jnld: 0 24 0 6 9 -1 20 2 21 -12 -10 -14 14 25 -13 -2 21 -2 -8 32 13 34 -13 12 -7 5 8 6
ddgg: -29 -7 24 -15 5 -9 -4 -12 -3 15 -5 -22 -12 1 -14 8 14 -13 22 -10 6 -8 5 1 7 -14 -4 16
gljl: 14 -4 7 1 -7 6 -8 7 -6 -15 9 11 -18 -16 -8 -5 -18 -4 -7 -18 -26 -24 6 -15 -8 12 -6 -8
gljl: 36 22 -37 -10 35 0 10 5 -6 -7 -1 2 5 -12 0 12 -4 12 -59 -2 20 23 29 2 8 3 25 -14
dtbd: 19 19 0 -1 9 4 5 -5 6 -11 1 0 -24 -21 -29 -5 -21 -9 -10 -9 -11 -13 13 8 5 7 -9 -5
dtbd: 12 32 -37 -3 0 -7 4 -25 -13 16 3 9 -12 16 16 -12 -24 16 2 29 42 30 20 43 29 -3 -4 -18
gljl: -22 -18 6 -13 -32 -27 -64 -24 -22 23 29 19 -28 -39 36 22 -29 -10 17 -10 24 -19 58 19 31 -27 16 -12
grgm: 3 -5 4 11 2 10 0 12 28 -8 2 5 20 -19 -3 21 22 -6 -23 -26 -18 -9 1 -38 -27 -16 5 7
bcrq: -22 14 -5 1 -5 -6 35 -25 -10 12 -22 3 -1 27 -2 -9 -18 -7 10 5 12 16 6 18 -1 14 -24 9
dtbd: 14 -11 -1 12 8 9 14 14 9 -9 -12 10 18 -28 -11 0 -14 -5 -13 -13 -25 -17 -11 -3 -7 15 -1 2
grgm: -15 0 39 -3 -18 -11 -27 -7 7 -12 12 -7 -32 -20 -23 3 -11 -26 21 1 -14 -21 16 9 4 0 0 4
bcrq: 7 21 -59 9 26 9 42 -32 12 51 -28 13 31 -20 7 4 -18 17 -3 -16 38 11 7 33 26 -29 -27 1
jnld: -4 0 -18 7 -2 16 14 -10 7 28 -4 3 10 14 10 -9 12 17 27 -16 5 -7 -24 -11 -2 -25 -31 2
ddgg: -2 -5 20 -24 25 0 5 7 -14 -5 -3 -28 -21 6 -28 -1 15 -5 -4 -16 -11 -11 -3 -16 0 6 2 10
bcrq: 14 -16 24 -11 -6 -14 -24 35 -34 -47 14 -6 -14 24 8 -13 -3 0 -20 41 -16 14 -7 1 -5 52 42 -12
grgm: 39 -18 -19 -1 28 -2 32 37 -41 -36 -24 14 25 -4 3 -15 -38 9 -57 20 -21 12 -11 17 0 77 32 -11
gljl: 35 15 -10 17 1 20 11 19 17 -27 6 10 2 3 -10 -13 0 8 -19 1 -24 -2 -19 -19 -21 13 -6 -12
dtbd: -10 0 9 -13 -15 -13 -36 -2 -16 2 22 -13 -19 33 20 -9 18 11 28 37 26 18 -3 14 17 -9 16 -9
bcrq: -3 -3 23 -54 53 -22 -16 0 -35 4 -1 -52 -40 -14 -40 11 11 -11 -14 -3 20 -2 28 21 39 2 33 10
jnld: -13 -13 40 6 -24 -2 -15 29 6 -42 13 -7 4 38 6 0 35 -9 -4 22 -27 13 -21 -39 -40 21 21 6
gljl: -20 -1 3 -20 40 -5 35 -9 -6 23 -31 -34 12 10 -25 5 20 -3 3 -4 18 12 -9 16 14 -3 -2 24
jnld: 16 9 -62 29 -5 7 48 -7 -2 4 -25 56 53 0 46 10 -37 13 -60 -13 10 30 24 -6 -22 21 -5 -10
gljl: -17 -3 -10 -28 48 -10 31 -17 -14 29 -30 -19 9 -22 -18 28 2 -10 -33 -40 20 2 34 1 13 -10 5 22
ddgg: -3 0 14 -9 -7 -6 -31 -10 0 5 18 -3 -30 -26 -9 7 -9 -10 13 -14 0 -23 23 3 14 -18 -1 -4
ddgg: -37 14 3 19 -34 2 46 -50 3 24 -29 33 -16 -7 -13 -9 -63 -28 31 -40 -18 -27 24 12 -12 10 -71 14
ddgg: -21 15 15 -5 -25 -8 -7 -29 -6 3 8 8 -40 3 -7 0 -25 -19 16 -17 -2 -12 34 -1 -3 -4 -25 0
grgm: -9 5 -7 28 -25 0 -26 6 51 1 17 11 45 3 36 26 47 5 -3 24 23 31 -4 -16 -19 -44 24 -1
dtbd: -26 -23 -3 17 -12 -20 3 2 5 11 -20 9 56 -5 32 11 -2 -4 8 42 24 29 -10 44 13 9 28 11
jnld: 16 25 17 7 -16 -1 -16 2 13 -31 17 -2 -30 3 -22 -16 -12 -10 9 30 -10 2 0 17 1 14 1 -12
dtbd: 9 20 -30 2 -3 0 22 -21 -16 8 -8 22 -10 5 9 -8 -38 5 -14 -7 11 8 25 14 5 12 -19 -11
bcrq: -8 30 -2 16 -15 12 16 -14 34 -1 2 3 1 26 -5 0 21 -2 7 -2 2 14 -5 -21 -25 -21 -25 4
bcrq: 28 37 -43 25 34 8 61 -8 38 -1 -38 14 46 -33 -24 10 -23 -6 -50 5 12 27 10 35 2 10 -1 4
jnld: 16 26 2 15 -18 -12 5 -15 2 -26 -4 26 -25 -34 -22 -11 -71 -26 -10 18 -12 -6 34 50 13 40 -5 -13
dtbd: 11 6 -3 -8 5 6 -2 -3 -8 0 7 -1 -23 -4 -10 -5 -8 3 -2 -19 -8 -15 7 -10 2 -2 -12 -6
dtbd: 2 12 17 -4 -12 3 -5 2 -3 -22 13 -2 -31 21 -12 -7 3 -6 -3 -5 -17 -4 6 -26 -19 9 -8 -4
bcrq: 7 10 33 -10 5 2 -4 9 4 -32 8 -15 -36 -5 -40 -1 1 -20 -12 -15 -32 -18 9 -23 -17 15 -1 3
grgm: 17 54 17 28 -24 5 -14 -5 63 -37 22 0 -20 -4 -33 -2 9 -19 2 33 -7 14 5 8 -16 -13 -3 -9
bcrq: 28 3 -6 -6 8 2 -9 20 -15 -24 11 0 -10 7 1 -11 -3 11 -21 15 -6 6 -4 -3 1 21 18 -15
ddgg: 24 -1 -22 -3 4 27 -9 -11 -1 30 16 8 -29 -29 -8 -14 -14 20 28 -53 -15 -53 -8 -20 14 -36 -45 -13
grgm: 35 -9 10 13 -16 23 -23 34 8 -34 28 10 -13 2 0 -17 10 13 0 -7 -44 -27 -32 -44 -26 8 -3 -18
jnld: -29 18 19 9 9 -2 45 -2 29 -8 -30 -27 29 46 -23 -1 38 -13 6 32 8 41 -29 6 -22 9 -3 28
bcrq: -23 -7 39 -2 3 -14 10 0 8 -18 -18 -11 -2 -21 -33 13 -10 -36 -8 -5 -21 -9 14 7 -9 23 9 21
grgm: -31 4 13 2 -5 -28 -6 -23 13 11 -13 -1 12 -30 -3 25 -15 -29 1 17 27 15 37 46 20 -7 19 14
jnld: 7 -11 -21 3 3 -5 4 1 -14 4 -7 22 18 -21 21 11 -24 2 -29 -10 4 2 21 5 4 11 12 -6
dtbd: 22 14 18 -13 5 8 -26 10 2 -20 26 -20 -44 3 -27 -13 13 3 9 2 -14 -16 -6 -13 3 -5 0 -11
ddgg: -11 -38 -7 -16 9 -15 -20 31 -34 2 3 -15 42 47 55 6 47 29 -9 46 33 45 -26 -2 6 8 55 -1
jnld: -18 -18 24 -6 -10 12 -16 6 3 12 13 -20 -11 25 -1 -9 40 9 46 -13 -13 -21 -36 -34 -10 -26 -19 9
ddgg: -20 18 11 10 -10 -15 12 0 19 -20 -9 -7 23 37 5 9 24 -12 -14 46 19 51 2 10 -17 12 23 10
jnld: -19 -55 32 4 -28 4 -41 29 -8 1 19 -4 13 8 28 -4 32 9 44 1 -25 -28 -46 -31 -11 -9 8 4
grgm: -6 28 16 -19 6 2 12 -27 -11 6 -1 -21 -59 13 -44 -21 -18 -10 30 -13 -4 -18 8 12 13 1 -39 3
ddgg: -17 19 18 -11 10 -3 36 -3 -6 -19 -17 -20 -11 49 -23 -5 17 -11 -15 6 -5 26 -1 -17 -25 25 -6 15
bcrq: 21 27 -37 18 17 13 41 -12 23 9 -22 16 23 -18 -11 0 -20 4 -23 -9 7 9 4 16 1 -2 -18 -2
dtbd: 9 11 -30 -14 -1 4 -10 -11 -25 20 17 0 -18 37 29 -14 7 31 12 7 30 15 0 -2 15 -18 -9 -18
gljl: 28 0 -40 -18 25 -6 4 14 -40 -9 2 11 9 17 34 8 -4 24 -65 4 22 33 27 -11 3 22 36 -19
gljl: -22 8 -17 9 6 1 18 -13 27 31 -15 -11 41 22 15 10 39 11 17 17 36 32 -19 9 2 -35 -4 14
grgm: -35 -23 30 -19 -8 -9 -18 8 -17 1 9 -23 -4 45 17 8 47 1 15 2 4 11 -10 -36 -17 -9 13 14
gljl: 1 4 -6 7 21 15 45 8 13 -3 -24 -6 25 16 -16 -1 18 2 -17 -15 -14 7 -23 -24 -25 8 -14 14
grgm: 6 19 14 14 1 -2 6 5 34 -28 -3 1 6 -21 -26 14 1 -23 -28 5 -13 7 14 -1 -17 7 12 5
gljl: -24 -12 14 8 -19 0 4 2 0 4 -5 -4 13 34 13 -11 16 3 34 20 -1 8 -31 0 -9 4 -9 9
ddgg: -23 6 35 -31 -11 -25 -29 -6 -31 -22 19 -18 -49 32 -2 8 7 -17 -9 11 8 16 40 -11 -4 14 22 0
-48 -4 25 4 -31 -33 2 -20 -6 -11 -14 18 8 1 17 27 -25 -38 -19 10 8 24 52 13 -15 24 17 15 -> gljl
14 19 7 -14 -2 -3 -30 -1 -5 -9 26 -17 -39 17 -9 -14 10 8 16 25 12 6 0 11 17 -8 6 -15 -> dtbd
2 -7 -13 10 -22 3 -28 -10 10 13 20 29 -1 -34 26 19 -11 0 -5 -34 -1 -22 30 -22 -5 -32 -5 -10 -> gljl
-37 17 -2 1 -32 -6 17 -28 -12 10 -3 9 -8 67 28 -7 6 2 18 11 20 32 8 -12 -20 0 -25 4 -> ddgg
-3 23 -4 0 20 6 18 -10 32 9 -8 -16 8 -3 -22 16 27 -6 -12 -12 12 11 6 -10 -7 -28 -5 12 -> dtbd
-24 16 0 12 -27 6 7 -19 17 13 4 4 -1 40 14 -4 20 4 29 2 10 14 -9 -17 -19 -23 -28 5 -> bcrq
9 18 -3 -19 15 -1 22 -10 -31 -8 -7 -8 -37 20 -22 -19 -25 -1 -8 -4 -3 1 11 8 7 29 -15 -4 -> bcrq
13 30 -8 9 23 16 3 -15 55 25 -1 -23 1 -36 -42 2 21 0 27 -6 13 -14 -16 22 22 -53 -21 6 -> gljl
-7 18 0 12 -11 11 18 -25 16 21 -8 0 -16 1 -22 -23 -18 -2 51 -3 -3 -19 -19 24 11 -13 -48 3 -> jnld
15 -30 -33 -5 7 -6 -16 -1 -30 24 1 29 14 -52 34 14 -40 11 -22 -29 8 -22 30 12 26 -2 14 -14 -> jnld
0 -4 -10 -8 8 -2 -13 -2 -4 18 6 -10 3 2 11 0 14 13 13 9 21 5 -7 12 19 -19 7 -3 -> dtbd
-12 -10 3 -21 8 17 24 -25 -31 33 -10 -3 -45 -3 -24 -18 -27 0 33 -72 -27 -57 1 -27 2 -6 -64 8 -> ddgg
4 16 -2 7 -12 0 -15 -6 17 -2 13 4 -7 -3 2 3 4 -1 3 8 8 5 9 3 0 -16 1 -7 -> ddgg
-9 -28 19 -1 1 2 -7 14 0 -1 -2 -4 9 -17 -3 8 9 -7 4 -20 -22 -23 -11 -19 -9 0 4 10 -> dtbd
-34 2 28 10 -36 -21 -27 -29 21 4 6 17 -15 -45 -4 25 -30 -39 13 -13 0 -18 51 17 3 -16 -3 8 -> gljl
33 -18 -28 -32 48 10 20 22 -53 -1 -7 -7 -6 8 3 -4 -2 26 -50 -35 -8 -7 2 -33 1 25 11 -8 -> gljl
14 5 1 5 35 21 43 5 24 4 -27 -15 10 -27 -51 -6 1 -6 -1 -31 -27 -27 -28 -4 -5 1 -27 16 -> ddgg
-5 -39 14 -7 24 -18 16 31 -25 -19 -29 -8 40 -12 1 9 -6 -10 -32 22 -9 12 -11 21 4 51 46 14 -> ddgg
-5 -22 0 -20 6 -7 -41 13 -16 15 22 -20 3 16 29 7 42 22 13 16 27 10 -11 -7 17 -27 30 -5 -> ddgg
27 14 -59 26 -21 25 20 2 -2 9 7 37 27 50 55 -23 2 45 -3 12 12 27 -29 -20 -18 -4 -24 -25 -> ddgg
24 5 -24 10 -10 6 8 6 -17 -10 2 23 1 13 18 -21 -29 16 -7 15 -4 6 -8 10 1 26 -6 -19 -> dtbd
-44 5 45 -16 -3 -12 -6 -9 13 -5 2 -31 -16 27 -20 21 44 -25 7 -6 2 11 14 -29 -22 -17 5 25 -> grgm
4 12 -19 25 7 -9 15 -2 40 -4 -19 18 52 -42 5 31 -8 -16 -43 13 17 27 25 26 -2 -4 28 6 -> grgm
-17 16 20 -8 -3 -20 0 -14 -4 -9 -6 -13 -18 9 -17 -2 -12 -19 8 31 15 19 17 37 14 16 9 5 -> grgm
3 0 1 40 -22 7 9 13 44 -20 -7 25 44 -18 8 11 1 -11 -14 10 -19 6 -13 -7 -29 4 6 3 -> bcrq
7 2 4 5 -13 4 -12 1 2 -6 11 5 -13 -1 0 -9 -7 1 12 3 -8 -10 -4 0 0 0 -6 -8 -> jnld
-4 6 -25 -11 22 13 27 0 -1 15 -6 -6 20 41 19 16 47 20 -34 -32 14 24 1 -59 -30 -24 -5 7 -> jnld

gpdp: -11 3 -3 -10 11 2 -18 -17 -11 19 25 7 -9 0 25 -3 -7 11 -5 -34 3 10 13 -4 10 -3 37 4
zgnh: -32 22 -19 -20 -26 34 13 -29 15 21 -7 20 5 -18 52 -28 25 19 -3 -18 -6 -7 39 -19 -6 -1 -10 8
hjrj: -22 -19 55 -6 10 16 -19 -23 -24 19 -5 79 -4 3 9 -30 1 2 -9 -56 2 18 15 -17 3 -32 23 -8
tpcm: -15 -29 -1 4 -5 20 18 5 9 -22 -39 53 -1 -2 -14 -20 6 9 17 -19 22 8 18 -25 -22 -13 -28 18
nfht: 1 -33 60 24 24 -10 -6 3 -16 -9 -29 62 -1 2 -34 -12 -11 -18 -3 -49 9 12 -9 -30 -5 -26 -10 -26
zgnh: 10 -49 0 -1 11 -4 20 32 -22 -26 -10 18 -1 13 -60 3 -3 2 18 24 -1 9 -16 22 -16 5 3 28
hjrj: -14 -42 7 -15 3 17 -7 1 -27 -2 16 49 -26 36 -27 -6 -12 5 10 14 24 14 -15 29 9 -22 36 37
hjrj: 5 4 0 11 -6 -5 37 9 9 -6 -34 -11 24 -30 -11 -8 21 -7 -3 -3 -30 -16 8 -21 -22 20 -45 -23
nfht: -10 -18 -9 -4 5 5 11 -2 -11 3 4 16 -11 4 -9 -3 -2 4 3 -11 5 1 0 -2 -1 1 12 11
hjrj: 1 25 -17 24 19 -14 -45 -22 29 0 20 -17 -33 13 39 26 -39 -6 -3 -46 62 8 -5 -36 28 -19 14 -15
nfht: 15 15 -31 -12 7 -6 -32 12 12 -14 16 -37 9 -4 23 13 -8 27 16 4 7 21 23 13 -5 11 24 31
gpdp: -10 -19 -17 -16 -28 28 8 9 6 -17 -4 22 -15 32 -19 -4 3 5 18 63 27 -1 -12 34 0 -15 -8 44
hjrj: 15 -1 70 -19 2 7 -77 9 -14 -10 8 42 15 26 4 -12 -11 12 8 16 7 42 7 42 7 -43 37 23
tpcm: 0 34 40 -19 -22 29 -77 -8 30 -14 -16 38 23 6 57 -24 2 27 14 2 25 37 45 8 -3 -45 0 26
nfht: 26 15 -44 -15 6 -7 -23 34 25 -38 -14 -47 42 -33 23 5 8 50 33 -2 -13 32 58 3 -38 29 1 47
hjrj: 5 13 25 -5 -6 0 3 3 -3 6 -15 0 29 -21 6 -15 20 2 -6 0 -37 -1 16 1 -13 6 -13 -14
gpdp: -9 -8 50 33 12 -15 26 -21 -15 24 -13 30 -15 -1 -24 -3 -4 -47 -31 -36 -6 -27 -38 -37 17 -12 -25 -69
tpcm: 0 -1 4 -20 -12 17 -17 9 4 -13 -10 17 18 -1 10 -15 11 24 15 14 -4 19 27 17 -15 -7 3 32
tpcm: 15 38 49 7 5 -12 -43 -7 11 6 -9 -5 29 -20 35 -7 2 -1 -12 -28 -18 12 20 -14 1 -12 -6 -33
tpcm: -5 -15 -12 8 15 -4 16 1 -2 -4 -11 11 -1 -15 -5 -3 0 6 4 -39 1 3 13 -27 -12 9 -3 -1
tpcm: -17 -34 -29 1 -9 16 37 3 -2 -10 -8 24 -27 20 -31 0 -2 -5 11 20 27 -11 -18 1 -2 -2 -12 23
gpdp: 12 -64 16 5 20 -13 7 29 -40 -20 13 27 -27 44 -83 17 -25 -17 11 36 19 8 -53 41 8 -10 28 23
zgnh: -2 -31 -5 -6 3 7 28 18 -10 -17 -27 25 17 -16 -26 -16 16 16 15 -8 -17 8 21 -5 -30 11 -12 21
gpdp: -52 5 43 -22 -22 37 23 -56 -32 67 13 70 -10 -3 35 -45 30 -11 -36 -33 -33 -21 7 -9 19 -19 17 -31
hjrj: 12 19 -6 0 -5 -7 -2 7 10 -3 0 -32 15 -10 8 6 6 1 -1 17 -15 -4 3 6 -3 12 -9 -5
gpdp: -8 6 11 29 -12 2 17 -13 23 -2 -24 15 -21 12 -8 4 -7 -34 -10 4 33 -24 -30 -30 13 -19 -48 -35
nfht: -8 -14 -14 -1 -16 18 19 9 15 -21 -30 22 2 1 -11 -11 9 7 16 15 15 -1 10 -6 -17 -4 -31 21
zgnh: -25 -55 -30 -15 10 12 58 1 -40 12 6 34 -14 -4 -37 -14 13 12 5 -20 -20 -6 3 1 -15 22 24 25
hjrj: -13 7 24 -17 4 9 -26 -22 -18 27 24 24 -2 3 28 -13 1 8 -11 -25 -9 12 12 8 13 -14 39 0
nfht: 9 7 17 5 12 -12 -22 -1 -3 3 9 -6 1 2 5 6 -10 -4 -5 -12 0 7 -4 0 8 -5 13 -11
mszh: 46 -29 69 28 45 -45 -22 44 -21 -34 -33 9 37 -18 -58 6 -12 -9 6 -32 -28 28 -5 -8 -25 0 -8 -26
gpdp: -1 18 -8 -5 -6 3 -4 -4 11 3 -3 -12 12 -15 24 -5 9 10 0 -7 -9 1 19 -7 -6 6 -5 -1
tpcm: 16 27 8 -11 6 -14 -27 2 -7 12 24 -39 20 -11 23 7 3 9 -8 4 -31 8 10 21 5 12 26 -6
mszh: -10 -10 -23 14 21 -11 20 -11 -4 9 4 -2 -16 -13 2 6 -9 -2 -5 -53 8 -6 3 -37 1 13 7 -15
zgnh: 12 9 15 10 23 -25 2 0 -12 12 2 -21 18 -28 3 3 3 -3 -13 -40 -35 0 8 -18 -5 19 7 -32
zgnh: 12 32 12 18 14 -23 -22 -11 12 11 9 -31 2 -11 24 14 -12 -13 -15 -29 -1 -4 -4 -22 14 2 -1 -39
mszh: 1 -1 80 3 -26 14 12 5 -5 -1 -47 51 32 -5 -24 -33 30 -23 -11 29 -35 -10 -7 7 -14 -23 -52 -31
mszh: 7 15 -50 -6 21 -19 -16 -3 -1 9 43 -56 -10 -7 26 25 -16 18 1 -21 2 7 10 2 10 26 46 12
zgnh: -6 -6 -11 5 6 0 13 -3 1 0 -7 5 -2 -10 1 -3 1 3 1 -24 2 -2 8 -20 -6 6 -5 -3
mszh: 50 3 15 -6 16 -27 -64 45 -1 -38 16 -44 22 18 -21 28 -22 15 22 49 2 37 -7 55 -3 -2 30 33
gpdp: 6 -37 33 12 9 -10 24 13 -28 -3 -7 24 -8 16 -59 2 -4 -27 -6 18 -9 -10 -40 14 2 -4 -6 -15
nfht: -17 -15 -5 -2 -11 11 57 -5 -13 14 -17 16 6 -17 -18 -18 26 -8 -9 0 -32 -24 -1 -10 -13 17 -24 -13
mszh: 7 -38 -17 12 26 -10 -6 20 -2 -31 -9 17 -14 9 -30 11 -23 11 22 -27 36 22 1 -14 -11 -3 10 26
zgnh: -21 15 -19 -8 -24 29 3 -16 27 -1 -18 20 -1 -5 36 -17 12 13 6 -6 20 -2 28 -20 -6 -10 -23 14
mszh: -12 1 -9 -14 -5 12 10 -8 -6 11 2 8 7 -12 15 -14 14 14 -1 -11 -17 0 21 -1 -7 7 8 9
mszh: -22 15 -16 6 -1 2 32 -31 -1 34 8 -7 -11 -19 25 -5 9 -11 -22 -38 -13 -26 2 -33 10 14 -5 -34
tpcm: -2 -4 -25 -11 0 1 2 1 -7 4 21 -16 -9 8 0 8 -3 8 3 15 1 0 -4 17 5 9 21 18
nfht: -1 18 46 12 6 -17 3 -25 -23 43 24 -7 -8 3 1 4 -1 -38 -38 -8 -28 -25 -37 0 30 -3 10 -61
25 -3 9 -16 12 -11 -33 27 -11 -17 8 -18 28 -6 -5 3 0 25 15 11 -22 29 20 32 -15 8 29 29 -> mszh
19 22 6 -8 -20 1 -37 13 15 -14 15 -29 0 30 1 17 -10 -5 6 75 17 4 -22 48 16 -15 2 18 -> mszh
22 -34 7 -5 19 -7 -27 37 -8 -41 -12 16 13 7 -32 3 -12 24 30 3 12 37 13 19 -22 -5 17 44 -> mszh
-19 -43 23 -8 -1 18 28 0 -28 3 -16 63 -3 5 -33 -25 13 0 2 -9 -10 2 -1 2 -12 -10 1 11 -> hjrj
-7 -12 -46 -1 21 -9 12 -5 -9 8 24 -18 -19 -5 5 13 -11 13 3 -35 8 2 6 -14 3 21 31 12 -> tpcm
12 49 39 -6 -6 -7 -19 -8 7 19 -10 -24 49 -41 44 -17 26 5 -18 -18 -58 1 33 -8 -10 10 -13 -37 -> hjrj
20 15 -33 3 33 -34 -22 5 -5 6 40 -65 -2 -12 16 31 -20 12 -1 -28 -7 10 4 0 9 28 45 -2 -> mszh
10 -10 -17 -9 6 -12 25 15 -21 5 14 -32 10 -10 -22 7 10 3 -1 20 -37 -7 -6 23 -7 30 14 5 -> tpcm
-7 -37 0 12 2 4 47 13 -5 -16 -39 34 4 -12 -41 -13 12 -5 8 -14 -5 -8 0 -24 -25 7 -36 -2 -> tpcm
53 1 52 21 34 -50 -27 39 -15 -21 -9 -39 39 -17 -39 20 -10 -13 -3 0 -40 16 -14 13 -12 13 -1 -32 -> zgnh
-5 -2 5 -20 -18 17 -4 1 -8 4 10 10 0 16 -2 -8 8 5 3 42 -6 1 -5 35 4 -8 11 22 -> zgnh
0 23 41 8 -9 8 -36 -11 21 -4 -20 27 9 2 26 -12 -2 -5 -3 -13 18 10 11 -16 4 -32 -20 -16 -> tpcm
4 18 -53 -10 10 -10 -19 -4 5 7 43 -54 -15 5 28 25 -16 17 4 1 13 5 4 12 15 18 41 21 -> mszh
-41 -20 -59 9 2 20 43 -28 12 9 -5 29 -40 -3 15 -6 -5 5 3 -56 42 -15 12 -55 1 3 -8 7 -> zgnh
9 12 38 -20 -6 1 -7 8 -17 10 -7 1 44 -26 8 -22 28 13 -6 5 -60 9 26 20 -18 9 4 -5 -> mszh
0 -11 28 6 -23 11 22 10 2 -11 -28 24 4 13 -34 -9 12 -22 -1 48 -2 -15 -25 14 -4 -13 -41 -8 -> tpcm
-49 -30 -59 -6 6 17 49 -42 -26 43 47 20 -67 24 3 5 -12 -8 -14 -30 30 -27 -25 -15 31 7 43 6 -> zgnh
-9 27 -46 -20 -15 11 -10 -15 10 16 37 -38 -15 10 38 11 -2 14 0 26 10 -6 4 21 17 9 26 22 -> mszh
-4 15 5 3 -25 10 23 -3 14 2 -20 -4 8 -4 -1 -7 17 -14 -7 32 -11 -22 -8 -1 -3 1 -40 -16 -> nfht
23 -40 11 3 47 -34 -18 24 -42 -7 31 -7 -8 11 -45 22 -27 3 6 -21 -7 24 -19 21 3 10 58 11 -> gpdp
4 -20 0 10 -8 2 13 14 4 -20 -13 10 -14 24 -37 8 -8 -16 8 39 24 -7 -30 12 2 -10 -22 8 -> gpdp
-1 -17 15 12 -20 3 40 8 -5 -3 -15 8 -12 21 -49 3 6 -36 -8 59 -2 -31 -49 17 7 -4 -38 -18 -> tpcm
10 36 43 -1 -12 1 -44 -8 14 4 -1 -1 15 4 29 -4 0 -7 -9 14 0 7 2 10 12 -23 -6 -18 -> tpcm
8 -15 10 -4 35 -21 -19 2 -32 12 30 -4 -1 -4 -6 8 -13 9 -4 -40 -16 19 3 5 5 9 53 0 -> gpdp
